[136 112 122 196  60 142 215 148 144 141 132 132 114 133  96] = J_469
[128 128 128 128 131 129 128 128 145 140 132 132 114 133  96] = J_870
[128 128 128 128 128 128 128 128 128 129 128 128 128 128 128] = J_738
[115 156 143  84 164 108  71 120 120 115 125 122 172 142 151] = J_746
[ 30 102 125 111 106  70 149  90 147 150 145  91 129 179 132] = J_833
[ 62  92 112 124 110  79 142  86 118 145 134 115 135 187 138] = J_424
[110 167 148  64 178 101  48 116 117 109 123 120 190 147 159] = J_515
[128 196  59 122 111 128 128 128 128 127 128 128 128 128 128] = J_121
rev: [132 141 144 148 215 142  60 196 122 112 136] : J_469
rev: [131 128 128 128] : J_870
which: [128 128 128 128 128 128 128 128 128 129 128 128 128 128 128] : J_738
rev: [128 128 128 127 128 128 128 128 111 122  59 196] : J_121
rev: [125 115 120 120] : J_746

[146 148 133 116] -> J_121
[114 133 130 128] -> J_738
[121 133 116 148] -> J_870
[158 180 141 100] -> J_746
[120  42 103 170] -> J_469
[180 158 139 117] -> J_253
rev: [117 139] : J_253
rev: [170 103] : J_469
which: [158 180 141 100] : J_746
rev: [133 121] : J_870
rev: [100 141 180] : J_746
rev: [116 133 148] : J_121
rev: [ 42 120] : J_469

[120  85 159 151 161 158  60 131  57 109 174 124 123 132  69 130 168 129
 127 120 105] -> J_424
[138 125 126 138 126 138 132 138 129 138 127 138 124 138 126 125 127 125
 124 138 137] -> J_635
[ 57 177 164  51 162  52 117  53 140  61 151  55 180  53 167 178 158 178
 179  56  63] -> J_253
[152 131 102 140 102 136 160 148 155 155  99 150 114 147 141 111 100 111
 112 152 156] -> J_738
[131  87 147 156 149 162  76 140  70 122 160 134 116 141  76 122 154 121
 120 132 119] -> J_515
[ 98 124 138 104 138 106 101 100 107  97 138  99 134 100 118 135 138 135
 135  98  97] -> J_870
[170 156  52 126 163 162  64 134  61 114 176 128 125 136  73 132 170 131
 129 124 109] -> J_833
[136  82 155 167 157 173  69 147  63 126 170 141 117 149  70 125 163 123
 121 137 121] -> J_746
[121 103 108 123 108 123 110 122 107 120 110 122 104 122 104 105 109 104
 104 121 120] -> J_469
[123 132  69 131 168 156  52 125  51 102 183 118 128 127  67 136 176 134
 132 114  97] -> J_121
rev: [125  52 156 168] : J_121
rev: [168 130  69 132 123] : J_424
rev: [ 52 156 168 131  69] : J_121
rev: [132 120 121] : J_515
rev: [152 112 111 100 111 141 147] : J_738

[130 144 143 132]  J_635
[ 84 102 183 167]  J_515
[ 79  89 131 144]  J_121
[ 85  99 101 208]  J_833
[ 97 105 174 192]  J_424
[148 149 167 151]  J_134
[127 123 121 142]  J_253
[106 184 135  76]  J_738
[150  72 113  69]  J_664
[113  72 150 226]  J_870
[156 193 124 124]  J_469
[139 104 209 123]  J_746
rev: [144 131] : J_121
which: [113  72 150 226] : J_870

[105 130  93 103  40 145 123 126 108 144 118 153 142 164 102 108 129  88
 131 139] -> J_469
[137 188 134  76  71 103 130  93 131  97 188 134 103 147  77 120 169 126
 184 157] -> J_515
[137 188 134  76  71 103 130  93 131  97  74  85 139 148 139 168 149 142
 137 165] -> J_121
[150  90  88 111 167 120 146 125 120 132 175 134 136 127 156 156 124  65
 114  56] -> J_746
[131 215 110 109 119 103 130  93 109 130 151 145 162  87 126 140 167  98
 173 129] -> J_870
[137 188 134  76 159 103 130  93 131  97  74  85 139 148 139 168 142 142
 137 165] -> J_134
[150  90  88 111 167 120 146 125 120 132 175 134 136 127 156 156 124  65
 114  93] -> J_635
which: [137 188 134  76 159 103 130  93 131  97  74  85 139 148 139 168 142 142
 137 165] : J_134
rev: [103  93] : J_469
which: [150  90  88 111 167 120 146 125 120 132 175 134 136 127 156 156 124  65
 114  93] : J_635
rev: [126 123] : J_469

[210 221 100  81 134  98 211 218  56 203 170  94]  J_134
[178 192 194  29 104 156 103 104  45 132 184 208]  J_424
[142 114 146  33 116 148 151 192  50  41  83 132]  J_664
[132 104 192 194 104  29  45 103 156 178 114 128]  J_738
[ 82  79  94 139 143 139  99 154  89  60  84 176]  J_253
[150 215  75 220  81 103 103 152  39 112 132 209]  J_746
[ 45 180  66  86  29 113  65 158 203 120 199 152]  J_515
rev: [ 50 192 151 148 116  33 146 114 142] : J_664
rev: [104 103 156 104  29 194] : J_424
rev: [178 156 103  45  29 104 194 192 104 132] : J_738
rev: [ 81 220  75 215] : J_746

[200  94 157  99 108 187  62 130 136 165  69  45  97 171 197 119 113 152
 121 206  82 128 173 148 162 133  85 207 193  45 201 142 115 157 114  77
  60  79 158  58 155 147 190] -> J_515
[135  49 182 110  74 180  66 159 148 181 206 113 200 190 100 144 205 104
  81 204  97 178 141 169  48 109  51 154 147  89 126  94 196 147 105 125
 189 171 114 165 178 207 207] -> J_870
[188  50  47 124 125 140 162 170 122 121  84 169  49 211 157 182 191 131
 155 141 183 112 183 165 208 151  75 161  47 119 101 180 184  53 132 126
 110 100  61  85 129  65 136] -> J_134
[193  45 204 142  74 180  66 159 148 181 206 113 200 190 100 144 205 104
  81 204  97 183 112 169  48 109  51 154 147  89 119 182  68 208 112  69
  90 125 160 200 103 168 138] -> J_253
rev: [193 207  85 133 162] : J_515
which: [188  50  47 124 125 140 162 170 122 121  84 169  49 211 157 182 191 131
 155 141 183 112 183 165 208 151  75 161  47 119 101 180 184  53 132 126
 110 100  61  85 129  65 136] : J_134
which: [135  49 182 110  74 180  66 159 148 181 206 113 200 190 100 144 205 104
  81 204  97 178 141 169  48 109  51 154 147  89 126  94 196 147 105 125
 189 171 114 165 178 207 207] : J_870
rev: [142 201  45 193] : J_515
rev: [ 48 169 141 178] : J_870
rev: [206 181 148 159  66 180  74 110] : J_870

[107  80 158 141 154 151 148 171  94 119 153 112 160 160 116 194  83 114
 101 131 137 115 127 106  95  97 149 129 164 171 116  98 110 104 141  99
 142 174 146 164  93 131 172 164  93] = J_469
[ 81 143 143 110 107 148 155 133 124 101 155 162 166 119 162 103  76 216
 166 191  97 151 154 184 105 113 173 104 126 123 139 122 139 120 160  91
 102 147 143 136 174 134 166 151 188] = J_515
[157 126 123 139 101 153  97 114 164 141 152 109 140  75 127  80 136 108
 112 123 119 117 145 114 142 182 123 160 111 124 102 153 186 142 115 156
 166 108 172 161  99 149 130 117 116] = J_746
[116 168 113 111  96 153 141 125 145  98 108 188 122  85 119 104  55 127
 195 181  83 143 159 185 156 110  80 158  76 164 148 108  88 134 179  99
 118 113 116 169 111 149 167 132 169] = J_635
[108 122 130 156 154 115 141 114  93 135 109 157 134 138 102 196 108 169
 100 141 155 153 124 119 142 130 133 101 183 102 124 101 172 151 120 147
 103 117 157 131 141 113 183 143  92] = J_424
rev: [166 162 155] : J_515
rev: [164  76 158  80 110 156 185 159 143  83] : J_635
rev: [ 55 104 119  85 122 188] : J_635
which: [108 122 130 156 154 115 141 114  93 135 109 157 134 138 102 196 108 169
 100 141 155 153 124 119 142 130 133 101 183 102 124 101 172 151 120 147
 103 117 157 131 141 113 183 143  92] : J_424
rev: [158  80 110] : J_635

[145  82  54 111] : J_635
[124 144 148 133] : J_469
[151 168 163 120] : J_253
[130 153 138 129] : J_121
[120  60  55 115] : J_664
[150 154 147 125] : J_515
[153 138 130 123] : J_870
rev: [130 138] : J_870
rev: [130 138 153] : J_870

[123 126 107 101] = J_424
[149 147 111 120] = J_746
[114 111 147 190] = J_870
[133 154 115 131] = J_134
[114 111 147 117] = J_738
[138 160 134  44] = J_469
[113 109 149 120] = J_253
[160 179 114 126] = J_833
[ 84  49 115 131] = J_664
rev: [149 109] : J_253
which: [114 111 147 117] : J_738
which: [ 84  49 115 131] : J_664
rev: [190 147 111] : J_870

[ 76  76 162  76 127  67 179 146 148 103 147 116 127  65 178 151 106 166
 178 166  64  70 188  91 171  84  68 138 124 198 158 151] = J_253
[115 115 177  65  67 116 146 103 127 179 127  76 148 147 164 120  74 139
 153  86 137 142  86 163  79 162 147 179 176  92 177 180] = J_870
[184 184 155  84 109  60 186 163  78 169  72 135 185 185 114  65 131  84
  98 125 190 191  96 186 104 182 186 169 177  90 135 148] = J_134
[115 115 177  65  67 116 146 103 127 179 127  76 148 147 164 120  74 139
 153  86 137 142  86 163  79 162 147 179 180  83 172 178] = J_738
[112 112 163  93  85 113 121 132 114 148 112  94 123 121 153 113  98 129
 144 128 116 121 130 137 122 133 121 157 153 135 155 157] = J_469
[ 98  98  76 182 166 161  78 118 140  68 146 147  79  79 104 155 151 132
 118 148  81  78 164  70 163  73  79  68  66 163  86  78] = J_515
[185 185 114 126 147  62 159 180  78 123  66 169 157 158  84  65 167 131
  76 157 171 168 145 149 141 144 158 124 134 118  94  85] = J_635
[189 189 103 131 155  62 161 177  77 118  66 175 159 160  74  65 172  69
  68 154 174 170 123 147 138 143 160 116 127 112  86  95] = J_121
[160  74  68 172  69  62 159 180  78 123  66 169 157 158  84  65 167  73
  76 157 171 168 128 149 141 144 158 124 134 118  94 104] = J_833
which: [115 115 177  65  67 116 146 103 127 179 127  76 148 147 164 120  74 139
 153  86 137 142  86 163  79 162 147 179 176  92 177 180] : J_870
rev: [114 185 185 135  72 169  78 163 186  60 109  84] : J_134
rev: [ 69 172  65  74 160] : J_121
rev: [185 185 135  72 169  78 163 186  60] : J_134
rev: [ 95  86 112 127 116 160] : J_121
rev: [153 121 123  94 112 148 114] : J_469
rev: [169  78 163 186  60 109  84] : J_134

